Here is a tiny trained network, its code and every weight. The questions are about switching its units off for an input and a class, where a switched-off unit gives its printed mean instead of its output.

import numpy as np


def w(rows, s, z=0):
    codes = np.array(rows[::2]) - 128.0
    scale = np.full(codes.shape[1], s)
    scale[-1] = z or s
    return codes * scale


def f(y):
    return np.maximum(y, 0)


def log_softmax(a):
    a = a - a.max(-1, keepdims=True)
    return a - np.log(np.exp(a).sum(-1, keepdims=True))


def net(x, mask):
    res = np.array(x, float).reshape(1, 5) / 4 @ E
    y = f(res @ A[0][:, :-1].T + A[0][:, -1])
    res = res + np.where(mask, y, B[0][:, -1]) @ B[0][:, :-1]
    return log_softmax(res[-1] @ U[:, :-1].T + U[:, -1])


A, B = {}, {}
E = w([
[127,129,127,130,127],'x0',
[220,181,164,18,39],'x1',
[176,129,192,71,244],'x2',
[120,54,2,32,144],'x3',
[221,233,17,177,165],'x4',
],0.0092)
A[0] = w([
[198,155,119,109,94,53],'N1',
[186,249,24,178,183,81],'N2',
[70,173,70,165,67,6],'N3',
[109,64,23,58,158,22],'N4',
[118,187,79,137,136,44],'N5',
[161,146,139,48,214,142],'N6',
[100,147,54,159,23,174],'N7',
[153,141,147,116,216,58],'N8',
[68,99,79,227,219,1],'N9',
[138,132,108,111,44,147],'N10',
[113,202,211,214,121,56],'N11',
[90,62,189,101,102,123],'N12',
],0.012,0.0056)
B[0] = w([
[115,175,123,61,106,171],'N1',
[1,82,118,92,61,251],'N2',
[154,103,231,158,197,165],'N3',
[217,50,136,126,83,207],'N4',
[97,102,155,70,104,160],'N5',
[137,152,204,208,147,198],'N6',
[122,153,209,217,148,208],'N7',
[104,94,245,204,174,164],'N8',
[200,243,182,18,115,207],'N9',
[163,169,158,149,160,176],'N10',
[208,18,63,102,34,189],'N11',
[28,156,153,53,108,195],'N12',
],0.0091,0.017)
U = w([
[22,100,128,91,101,80],'0',
[192,36,112,124,77,98],'1',
[163,247,135,71,109,119],'2',
[107,127,180,207,148,93],'3',
[113,137,120,133,120,252],'4',
[105,138,93,142,134,153],'5',
[140,121,50,178,175,102],'6',
],0.013,0.021)

Each question gives the input, the list of numbers given to net, and the class t.
The units are the neurons (one row each of A and B). Each row of codes is followed by its name. A weight is (code - 128) times the scale printed after its matrix; where a second scale follows, it is the last column's (A, B and U).
mask holds one flag per neuron, in row order. A switched-off neuron (its flag False) gives its mean, the last column of its row in B, instead of its output. The means were averaged over made-up inputs and are rounded, as every weight is.
A unit's drop is (log p(t) with every unit on - log p(t) with that unit switched off) / (log p(t) with every unit on - log p(t) with every unit switched off).
The circuit of an input: a set's keep is (log p(t) with only the set's units on - log p(t) with every unit switched off) / (log p(t) with every unit on - log p(t) with every unit switched off). Starting from all 12 units, units are removed one at a time, each time the one whose removal leaves the highest keep (on an exact tie, the one counted first), for as long as the keep stays at least 0.8.
units of the circuit, in order: the units of the circuit, biggest drop first
k most important neurons: the k neurons with the biggest drops, biggest first
drop of u: that unit's drop, to one decimal
input [-8,-3,-5,8,3], class 1: most important neuron : N4
input [-5,-5,-7,-2,-1], class 3: 2 most important neurons : N7, N3
input [-1,-3,1,-8,7], class 1: 2 most important neurons : N11, N12
input [-4,7,-8,3,-3], class 3: 3 most important neurons : N7, N9, N3
input [-4,4,1,5,-2], class 1: 4 most important neurons : N9, N4, N2, N7
input [3,-3,3,6,4], class 1: 3 most important neurons : N4, N12, N7
input [1,-4,-5,4,-2], class 3: units of the circuit, in order : N7, N2
input [-8,-6,-6,3,-5], class 4: 2 most important neurons : N2, N9
input [8,1,-3,-7,8], class 0: 2 most important neurons : N2, N4
input [0,4,-5,-3,-2], class 3: 2 most important neurons : N9, N7
input [0,4,-1,0,6], class 0: 2 most important neurons : N2, N9
input [6,7,-8,-7,0], class 3: 4 most important neurons : N7, N9, N4, N10
input [-4,-1,8,-8,3], class 1: 2 most important neurons : N11, N7
input [-1,-1,-3,2,7], class 0: most important neuron : N2
input [1,5,-6,-8,6], class 1: 2 most important neurons : N11, N12
input [1,-7,0,3,4], class 2: drop of N9 : 1.8
input [6,-6,-8,1,6], class 3: drop of N9 : -0.1
input [5,5,-8,3,8], class 0: drop of N5 : 0.2
input [-2,-2,1,5,-3], class 1: drop of N10 : 0.0
input [3,0,7,4,-5], class 3: units of the circuit, in order : N6
